The symbols move the objects like this.
rr: ξ>rt, ρ>ct, κ>nl, ψ>gq, φ>tp
jr: ξ>nc, ρ>dp, κ>bm, ψ>qg, φ>sg
jm: ξ>rj, ρ>hl, κ>cr, ψ>ds, φ>nt
nt: ξ>zl, ρ>sj, κ>jb, ψ>jm, φ>hh
jn: ξ>pz, ρ>sn, κ>cj, ψ>tt, φ>fq
nc: ξ>jr, ρ>cl, κ>gq, ψ>gj, φ>ct
zj: ξ>zd, ρ>fq, κ>sr, ψ>cj, φ>qg
rz: ξ>mf, ρ>ds, κ>rg, ψ>tz, φ>cr
rh: ξ>gb, ρ>qm, κ>tn, ψ>fp, φ>gf
fq: ξ>rg, ρ>mf, κ>zj, ψ>jn, φ>qr
dr: ξ>ds, ρ>gf, κ>mf, ψ>tn, φ>rj
qr: ξ>fd, ρ>rq, κ>qg, ψ>fq, φ>dp
gj: ξ>qg, ρ>fd, κ>pb, ψ>zd, φ>nc
dp: ξ>cl, ρ>lp, κ>jr, ψ>qr, φ>tt
pz: ξ>jn, ρ>tz, κ>cd, ψ>mp, φ>rg
gf: ξ>zn, ρ>sr, κ>dr, ψ>rh, φ>gs
pb: ξ>mn, ρ>gj, κ>hl, ψ>bl, φ>gq
fd: ξ>qr, ρ>cr, κ>gj, ψ>rg, φ>cl
ds: ξ>dr, ρ>zn, κ>rz, ψ>dt, φ>jm
gb: ξ>rh, ρ>tp, κ>dt, ψ>nl, φ>zn
fp: ξ>nl, ρ>rt, κ>dn, ψ>pn, φ>rh
qg: ξ>gj, ρ>qr, κ>mn, ψ>zj, φ>jr
sr: ξ>bl, ρ>zj, κ>gf, ψ>qm, φ>mn
zl: ξ>nt, ρ>pn, κ>lp, ψ>rj, φ>dn
rj: ξ>jm, ρ>gs, κ>rq, ψ>dr, φ>zl
nl: ξ>fp, ρ>rr, κ>hh, ψ>sj, φ>gb
cr: ξ>rq, ρ>jm, κ>fd, ψ>rz, φ>jb
tt: ξ>mp, ρ>pp, κ>sg, ψ>dp, φ>jn
dn: ξ>hh, ρ>fp, κ>pp, ψ>zl, φ>tn
tn: ξ>dt, ρ>rh, κ>sn, ψ>dn, φ>dr
zd: ξ>zj, ρ>rg, κ>bl, ψ>cd, φ>gj
cf: ξ>pp, ρ>hh, κ>mp, ψ>jb, φ>tz
dt: ξ>tn, ρ>gb, κ>tz, ψ>hh, φ>ds
tp: ξ>qm, ρ>cd, κ>gb, ψ>rr, φ>bl
mn: ξ>pb, ρ>qg, κ>gs, ψ>sr, φ>bm
hl: ξ>gs, ρ>pb, κ>jm, ψ>zn, φ>sj
pn: ξ>sj, ρ>bm, κ>zl, ψ>gs, φ>fp
mf: ξ>rz, ρ>dr, κ>fq, ψ>sn, φ>rq
tz: ξ>sn, ρ>dt, κ>pz, ψ>cf, φ>rz
cd: ξ>cj, ρ>pz, κ>tp, ψ>ct, φ>zd
rg: ξ>fq, ρ>rz, κ>zd, ψ>pz, φ>fd
gs: ξ>hl, ρ>mn, κ>rj, ψ>gf, φ>pn
bl: ξ>sr, ρ>zd, κ>zn, ψ>tp, φ>pb
rq: ξ>cr, ρ>rj, κ>qr, ψ>mf, φ>lp
mp: ξ>tt, ρ>cf, κ>ct, ψ>cl, φ>pz
ct: ξ>sg, ρ>mp, κ>rr, ψ>nc, φ>cd
rt: ξ>rr, ρ>sg, κ>fp, ψ>bm, φ>qm
lp: ξ>jb, ρ>zl, κ>dp, ψ>rq, φ>pp
hh: ξ>dn, ρ>nl, κ>cf, ψ>nt, φ>dt
sg: ξ>ct, ρ>tt, κ>rt, ψ>jr, φ>cj
pp: ξ>cf, ρ>dn, κ>tt, ψ>lp, φ>sn
gq: ξ>bm, ρ>nc, κ>sj, ψ>pb, φ>rr
sj: ξ>pn, ρ>gq, κ>nt, ψ>hl, φ>nl
cl: ξ>dp, ρ>jb, κ>nc, ψ>fd, φ>mp
qm: ξ>tp, ρ>cj, κ>rh, ψ>rt, φ>sr
zn: ξ>gf, ρ>bl, κ>ds, ψ>gb, φ>hl
bm: ξ>gq, ρ>jr, κ>pn, ψ>mn, φ>rt
sn: ξ>tz, ρ>tn, κ>jn, ψ>pp, φ>mf
jb: ξ>lp, ρ>nt, κ>cl, ψ>cr, φ>cf
cj: ξ>cd, ρ>jn, κ>qm, ψ>sg, φ>zj

The rows follow the links: the fewer symbols apart two objects are, the more alike their rows tend to be.

Each row is also shifted at random along 8 hidden directions that mean nothing.

Some objects, each with a row of numbers:
dt	(-8, -27, -5, -41, -2, 8, -35, 24, 18, 27, 2, -31, 11, 27, 25, -34, 3, -16, 35, -28, 17, 41, 30, 8, -26, 5, 91, -16, 16, 37, -10, 10, 37, 30, -42, 5, -8, 14, -24, -22, 15, 1, 47, -27, -23, -39, -11, 6, 21, -12, 19, 12, -21, -23, 22, 11, 43, 59, 21, 54, -9, -69, 8, -26, 30, 18, -35, -9)
gj	(-2, 34, -34, 11, -18, -36, 1, 21, -56, 30, 6, 22, -24, -27, 53, 16, 29, 31, -14, -23, -22, 14, 15, 1, 21, 32, -23, 31, 6, 35, 32, -23, -5, -23, -66, -2, 25, -27, 17, -13, -38, -12, 40, -9, -5, 29, 26, 47, -67, 14, -8, 44, 23, -45, 0, -25, 17, -22, 69, 40, 18, -74, 32, 19, 15, -39, 5, 7)
sj	(-6, -20, -31, 24, 2, -21, -1, -28, 27, -20, 9, 16, -16, 30, 31, -27, -21, 30, -15, -16, 28, -13, 16, 12, 18, -4, 0, 4, 29, 10, -6, 7, -4, -20, -24, 38, -18, -21, -34, 4, -25, -31, 26, 27, -16, -14, -14, 28, -17, 3, -13, -4, -28, 7, 28, 23, -7, -43, -17, 34, -7, -34, -12, 8, 26, -38, 0, 12)
hl	(-7, 16, -27, 11, -18, -19, -8, 6, 7, 45, -20, 16, -9, 34, 30, -41, -32, 11, 19, -22, 19, 22, 36, 18, -35, -20, 17, 14, 37, 36, -8, 24, -16, -9, -35, -5, -27, -8, -47, 24, 8, -45, 31, 53, 48, -18, -4, 29, -2, 25, -11, 68, -40, -29, 12, 2, -8, -21, -4, 11, 28, -25, 23, 14, -4, 4, 5, -8)
tp	(9, -17, -41, -21, 8, -5, 14, 26, 21, -45, -3, -18, 19, -39, 21, -22, 64, -26, 4, -14, -9, 0, 38, -11, 20, 79, -87, 21, 40, -29, -23, -16, 38, -31, -44, -37, -35, 26, -37, 63, -8, -16, 1, -21, -7, -21, 8, 32, 35, -18, -46, -27, -31, -25, 30, 3, -47, -6, 28, 30, 28, 21, 6, 23, 30, -27, -12, 29)
rj	(-3, 20, 42, -1, -16, 3, -34, 5, 6, 38, 15, 27, 5, -1, -18, -27, 46, 10, 35, 21, -8, 27, -15, -7, -34, -18, -70, -8, -21, 32, 0, 41, -39, 29, 0, -57, 24, -6, -36, -2, -7, -32, -17, 40, 41, 9, 3, -14, 3, 69, 24, 49, -44, -30, -20, -8, -11, -14, 27, -45, 28, 4, 44, 6, -67, 31, 6, -6)
hh	(-4, -34, -14, 0, 3, 20, 5, -29, 35, -28, -4, -10, 44, -21, 20, 0, -6, 19, -17, -3, 56, -41, -5, 2, 27, -42, 71, -19, -1, 15, 1, 32, 4, 20, -1, 8, -50, -10, 32, -8, 6, 52, 25, -48, -51, 21, -8, 22, -13, -9, 16, -53, -5, 70, 24, 47, 21, 35, -20, 34, -89, 77, -19, -13, 91, 23, -16, -46)
qm	(12, -14, 1, -10, 8, 1, 26, 45, -10, 24, -50, -19, 35, -25, -10, 3, 2, -21, 1, 24, -11, 27, -28, 12, 2, -16, 17, 39, -50, 47, 1, 36, -18, -18, 7, -45, 34, 17, 19, -6, 1, 44, -5, -7, -10, 21, 70, -14, -15, 18, 10, 21, 2, -14, -60, -2, 39, 35, 56, -31, -21, 15, -2, 11, -29, 46, -17, 12)
gf	(5, 5, 9, 0, -17, 20, 13, 3, 18, -9, -9, -33, -25, 27, -32, -27, 31, -30, -10, 34, 12, 5, -25, 11, -13, 9, 70, -5, -1, -18, -3, 9, 21, -16, 30, 4, 6, 23, -51, 11, -14, -4, -26, 49, 25, 10, -5, -38, 14, -10, -29, -21, -26, -2, -12, 22, -33, -9, -32, -36, 17, 23, 23, 1, -45, 28, 25, 36)
jr	(3, 5, 13, 31, 9, -2, 33, -22, -10, -9, -15, 28, -7, 13, -40, 23, -17, 14, -31, 5, -13, -27, -9, -19, 14, 1, 61, 26, -9, -39, -8, -14, -38, -20, 32, -24, 33, -19, 31, -4, 0, -17, -39, 8, 12, 17, 15, -18, 14, 5, -8, -22, 24, 0, -19, -18, -5, -45, -1, -36, 31, -14, -6, -1, -27, -34, 5, 21)
tt	(-8, -19, 28, 2, 15, 18, 10, -24, -11, -22, 2, -5, 24, -13, -34, 33, 0, 11, -12, -2, -21, -13, -40, -18, 12, 5, -6, -12, -38, -23, 4, -33, 21, 12, 43, 18, 42, -13, 58, -36, 4, 22, -40, -78, -49, -13, 16, -46, 23, -35, 13, -50, 49, 30, -21, -4, 26, 24, 14, 10, -38, -39, -40, -20, 1, -28, -14, 4)
fq	(3, 33, 24, -16, -6, 12, -17, 2, -18, -24, 28, -11, -25, -26, -31, 22, 59, -27, 2, 31, -26, -13, -27, -11, 7, 44, 4, -20, 6, -49, 9, -40, 23, -1, 33, -6, 7, 21, -12, 16, 0, -7, -34, 10, 19, 13, -20, -26, -6, -12, -24, -23, 3, -6, 4, -24, -50, -7, -30, -25, 46, 40, 29, 4, -45, 5, 25, 19)
ds	(-2, 6, -10, -15, -6, -16, 8, -1, 25, -2, 27, -17, -36, 63, 1, -24, -72, -38, -24, -13, 51, -14, 37, -17, -1, 11, 91, -13, 44, -26, 5, 3, 26, -4, 12, 55, -38, 31, -29, -6, -4, 15, 2, 22, 38, 16, -47, 24, 21, -59, -3, -1, -4, -6, 42, 23, -44, 1, -76, 4, 3, 25, -30, -10, 46, -17, 36, -32)
pb	(5, 27, -44, 21, -21, 3, 21, -18, -13, 41, -31, 10, -26, 19, 29, 0, -23, 26, -8, -34, 14, -9, 19, 36, -34, -32, 1, 12, 5, 27, 26, -3, 20, -28, -6, 71, -18, -26, 26, -1, 16, 7, 35, -13, -3, -2, 25, 9, -13, -23, -29, 34, 21, 35, 5, 13, 0, 7, 1, 60, -48, -55, -6, 14, 59, -21, 24, 17)
nt	(7, -18, -4, 22, 0, -23, 10, -16, 21, -9, -16, 10, 16, 12, 21, -9, -4, 13, 5, -22, 38, -8, 37, -50, -21, -41, -69, -2, 2, -15, -23, 59, -91, 32, -42, -106, -46, -12, 9, -11, -8, -8, 5, 8, 38, 22, -11, 35, 81, 63, 48, -23, -27, -16, 31, 5, 0, -33, 12, -12, 13, 58, 15, -16, 17, 28, -9, -45)
gq	(20, -6, -49, 24, 3, -7, 31, -26, 6, 24, -33, 33, 28, -6, 19, -11, -28, 22, 10, -29, 4, -18, 42, -2, -4, -21, 76, 30, 23, 2, -21, 24, -26, -17, -37, -32, -28, -28, 21, 18, 28, -10, 0, -7, 13, 10, 25, 29, 22, 13, -18, 15, -4, 8, 5, -4, 0, -19, 18, 9, -2, 3, -7, 5, 36, -12, -16, -1)
nc	(8, 9, -34, 26, 3, -7, 6, -19, -10, -3, -10, 35, 17, -29, 18, 10, 1, 30, 2, -20, -18, -16, 23, 1, 9, 12, 85, 13, 32, -19, -16, -14, -10, -15, -41, -14, -26, -20, 20, 29, 17, -27, 13, 0, 0, -2, 4, 27, -7, 15, -30, -2, 10, 3, 20, -23, -8, -42, 11, 18, 22, -18, -5, 6, 37, -33, -17, 10)
dn	(-7, -44, 30, 1, 25, 9, -15, -20, 48, -49, 27, -7, 7, 29, -33, -23, -7, -9, -1, 13, 15, -16, -17, -9, 21, 8, -51, -20, -5, -25, -22, 0, 18, 1, 41, 11, 17, 7, -31, 5, -10, -17, -34, -4, -23, -37, -26, -37, 36, -9, 6, -45, -31, 13, 5, 14, 1, -6, -38, -26, 13, 11, -23, -9, -38, -17, -17, 21)
cj	(11, 1, 10, -5, 14, 5, 35, 21, -5, 6, -25, 2, 32, -13, -52, 25, -72, -43, -20, 35, -15, -15, -14, -3, 24, -2, 98, 24, -4, -20, -25, 1, 9, -18, 52, -15, 15, 23, 26, 27, 26, 49, -63, 7, 15, 31, 23, 0, -18, -41, -5, 6, 28, 1, -41, -19, -13, 3, -28, -62, 4, 84, -55, 22, -9, 5, -8, -1)
dp	(-5, 9, 26, 15, 6, 31, -22, -27, -16, -6, 26, 44, 28, -52, -42, 14, 18, 42, 18, 14, -34, -49, -18, -1, 15, 15, 27, -3, 1, -5, -10, -19, 9, -5, 34, 13, 14, -43, 20, 30, 30, -19, -45, -41, -16, -5, -8, -24, -21, -22, -9, -5, 26, 34, -23, -7, -29, -32, -1, -23, -8, 23, -23, -2, -13, -51, -7, 14)
jm	(-12, 13, -3, -1, -11, -35, -14, 0, 0, 34, 48, 9, -45, 64, 15, -42, -63, 8, 0, -44, 25, 15, 41, -22, -17, 16, -55, -9, 31, 24, 17, 6, 11, 4, -21, 55, -4, -12, -26, -31, -21, -33, 11, 4, 41, -14, -38, 31, 18, -28, 16, 56, -19, -35, 36, 0, -12, -18, -24, 36, 11, -74, -17, -15, 14, -60, 29, -5)
rr	(12, -31, -37, 15, 19, -39, 44, 19, 20, 27, -61, 9, 45, 27, 30, 15, -95, -23, -4, -18, 15, 32, 32, -2, -12, -65, -42, 48, -11, 25, -36, 43, -77, -8, -39, -85, -24, 6, 35, -13, 11, 15, 21, 40, 25, 3, 43, 43, 20, 56, 29, 30, 15, -41, -6, -22, 73, -8, 35, -10, 10, 8, -22, 19, 9, 54, -44, -21)

From each start, follow one symbol. Which object do you reach?
Answers are names.
---
(5, -6, -33, -22, 6, -19, 23, 41, -36, 30, -12, -27, 23, -22, 28, 25, -13, -21, -9, -34, -15, 22, 30, -29, 21, 54, 51, 35, 12, 14, 17, -19, 11, -9, -52, -23, 14, 1, 51, -25, -20, 38, 5, -78, -21, 17, 42, 45, 0, -38, 3, 13, 31, -45, -10, -11, 26, 39, 76, 61, -22, -52, -22, -8, 59, -32, -24, -13)
κ
tp
---
(5, 43, -43, -11, -20, 22, 6, -21, -26, 16, -25, -9, -20, -26, 28, 26, -4, -14, -5, -2, 3, 10, 4, 54, -33, -37, 89, -9, 18, -6, 11, -30, 47, -14, -4, 74, -46, 15, 1, 9, 56, 29, 60, 22, -13, -9, 6, 1, -54, -16, -38, 15, 40, 55, 17, -5, -7, 35, -33, 37, -25, 17, 11, 21, 58, 56, 18, -1)
φ
gj
---
(2, 0, 26, -28, 14, -1, -10, 24, -15, -6, -10, 0, 28, -28, -14, 39, -16, -42, 4, 42, -22, 22, -26, -3, 18, -24, 4, -6, -33, 7, -6, 2, -18, 21, 16, -46, 26, 32, 16, 0, 10, 37, -17, 26, 8, 21, 4, -15, -43, 26, 39, 3, 22, -19, -24, -24, 23, 20, 5, -63, 15, 77, 0, 7, -44, 57, -16, -27)
φ
fq
---
(16, 15, -8, -5, -12, 15, 46, 14, -19, 39, -50, -34, -13, 2, -31, 0, 19, -20, -3, 11, -2, 11, -7, -1, -37, 6, 80, 38, -35, -1, 18, 12, -4, -11, 20, -13, 32, 14, 29, -7, 8, 24, -26, -13, 19, 26, 55, -35, 30, -9, -25, 4, 4, -5, -43, -1, -6, 33, 48, -17, -18, -22, 23, -16, -13, 12, 8, 30)
ψ
qm
---
(16, 31, 10, -11, 2, 3, 26, 29, -42, 57, -30, -7, 16, -12, -48, 16, -19, -36, 17, -2, -29, 6, -2, -20, -46, 3, 12, 32, -17, -17, -3, 0, 0, 3, 30, -29, 27, 3, 58, 20, 45, 29, -61, -49, 49, 14, 48, -31, 59, -21, -14, 49, 33, -23, -49, -24, -32, 31, 33, -25, -1, 0, -17, -10, -11, -17, 4, 16)
φ
qg
---
(9, -16, -42, 6, 21, 28, 23, -25, 12, 9, -32, 16, 48, -5, 4, 15, -33, 8, 28, -39, -10, -16, 42, 12, -30, -16, 37, 6, 32, -35, -44, -27, 34, -1, -4, 15, -52, -7, 32, 27, 75, -6, 1, -46, -20, -62, 9, -2, 59, -24, -35, -7, 35, 28, 16, -5, -3, 20, -7, 58, -5, -11, -49, -7, 62, -2, -43, 18)
ξ
sg
---
(-13, -14, 44, 13, 2, -2, -19, -10, -5, 33, 28, 33, 42, -19, -49, -20, 6, 25, 41, -23, -22, -29, -4, -56, -5, 26, 45, -6, -2, 3, -19, 14, -8, 36, 24, -47, 36, -36, 33, 14, 20, -25, -72, -81, 22, -7, -6, -29, 64, -1, 26, 24, -1, -12, -27, 1, -27, -19, 17, -17, 2, -18, -23, -34, -19, -75, -20, -1)
κ
dp
---
(-7, 29, 5, 2, -20, 0, -32, -28, -16, 3, 21, 13, -26, -10, 42, 12, 3, 31, 9, -5, 20, -7, 10, 20, -23, -50, -110, -33, 6, 7, 17, -4, -14, 24, -16, 35, -52, -3, 0, -10, 16, 4, 63, 20, 7, 3, -32, 12, -25, 36, 15, 23, -1, 39, 42, 7, -15, 3, -32, 28, -13, 34, 28, 9, 37, 39, 20, -46)
κ
fd
---
(12, 43, 2, 14, -11, 37, 19, -29, -30, 19, -30, 32, 36, -93, -25, 16, 81, 27, 36, 13, -31, -35, -22, 2, -25, 2, -29, 10, -18, -4, 11, -1, 6, 3, 17, -27, -3, -22, 36, 52, 46, 10, -33, -49, 7, 21, 43, -31, 16, 23, -49, 19, 15, 46, -32, -5, -61, 0, 37, -18, -27, 61, 25, 17, -4, 4, 0, 23)
ρ
qr
---
(1, -2, -30, -16, -8, -33, -9, 69, -16, 70, -13, -27, -11, 38, 42, -37, -2, -8, 19, -25, 0, 77, 33, 0, -27, 27, 66, 33, -1, 60, 9, 34, -18, 2, -96, -40, 22, 9, -41, -32, -37, -28, 52, 30, 30, -9, 22, 40, -6, 29, 22, 77, -39, -91, -3, -7, 39, 17, 71, 24, 38, -93, 47, -10, -15, 35, -7, -5)
ξ
gf
---
(17, 37, 1, 22, -10, 18, 40, -43, 20, 15, -50, 3, -27, 36, -41, -4, -25, -14, 4, 16, 3, 0, -4, 17, -60, -72, -90, 11, -15, -50, -26, 11, -33, -19, 49, -2, -20, 2, -21, 24, 42, -24, -26, 74, 56, -32, 3, -48, 65, 28, -31, 14, -4, 19, -18, -12, -28, -25, -40, -38, 27, 11, 7, 22, -56, 29, 20, 44)
φ
bm
---
(-3, 29, -10, -23, -9, -5, -31, 26, -35, 23, 17, -12, -15, -25, 26, 5, 42, -5, 19, -19, -27, 21, 33, -11, -13, 53, 86, -5, 33, -20, 15, -34, 28, 14, -54, -8, -12, 10, -7, -3, 10, -9, 23, -22, 8, -2, -19, 29, 0, -14, -11, 16, 12, -43, 28, -23, -17, 10, 32, 47, 30, -44, 38, -28, 28, -16, 8, -8)
φ
fd
---
(-12, -7, 45, -42, 6, 16, -59, 29, 2, 5, 49, -6, 4, -4, -20, -11, 16, -4, 26, 22, -36, 33, -31, 27, 16, 40, -26, -42, -11, 34, 4, -27, 61, 19, 16, 50, 29, 13, -45, 10, 2, -13, -1, 3, -42, -44, -19, -29, -64, -25, 7, 30, -16, -15, -20, -11, 16, 23, -13, 0, 1, -41, -11, 8, -45, -14, -17, 11)
ρ
tn
---
(7, -32, 3, 25, 15, -22, 53, -19, -3, -68, -16, -1, -15, -2, -26, 64, -26, -17, -82, 35, 1, -40, -49, -15, 63, -11, -1, 26, -39, -42, 13, -12, -54, -34, 47, -25, 35, 5, 65, -35, -45, 49, -22, -1, -27, 68, 16, -5, -28, -4, 33, -86, 42, 11, -23, 2, 20, -27, -4, -59, -16, 68, -18, 14, -16, 9, 11, -3)
ψ
jr
---
(-10, -27, -3, -20, 20, -18, -30, 26, -6, 4, 9, 9, 68, -61, 43, -2, 54, 11, 43, -15, -7, 21, 30, -22, 4, 11, 13, -15, 2, 32, -9, 23, -38, 50, -71, -110, -13, -18, 13, 1, -10, -5, 31, -29, -24, 3, 1, 44, -4, 57, 53, -9, -16, -34, 19, -11, 41, 9, 69, 10, 11, 22, 34, -22, 13, 31, -63, -52)
ξ
pp
---
(-3, 19, -8, 23, 14, -16, 2, -23, -5, 28, 0, 46, 24, 4, 4, 29, -90, 20, 21, -38, -3, -32, 53, -11, -13, -46, -11, 0, 40, -25, -34, -3, -21, 12, -4, 3, -55, -26, 33, 14, 57, -17, -17, -12, 35, -23, -33, 37, 24, 4, 7, 42, 41, 8, 28, -36, -12, -31, -34, 12, 14, 28, -47, -5, 36, -15, -12, -22)
ξ
dp
---
(7, -38, -10, 12, 21, 8, 48, 2, 7, 12, -64, -27, 37, 1, -31, 9, 22, 7, 0, -15, 11, 5, -9, -26, -30, -13, -53, 44, -53, -13, -12, 18, -27, -4, 23, -66, 45, -25, 67, -28, 18, 17, -33, -69, -13, -6, 69, -52, 103, 0, 3, -26, 15, -1, -49, 15, 46, 37, 76, -1, -30, -53, -14, -27, -7, 0, -44, 23)
ρ
sg
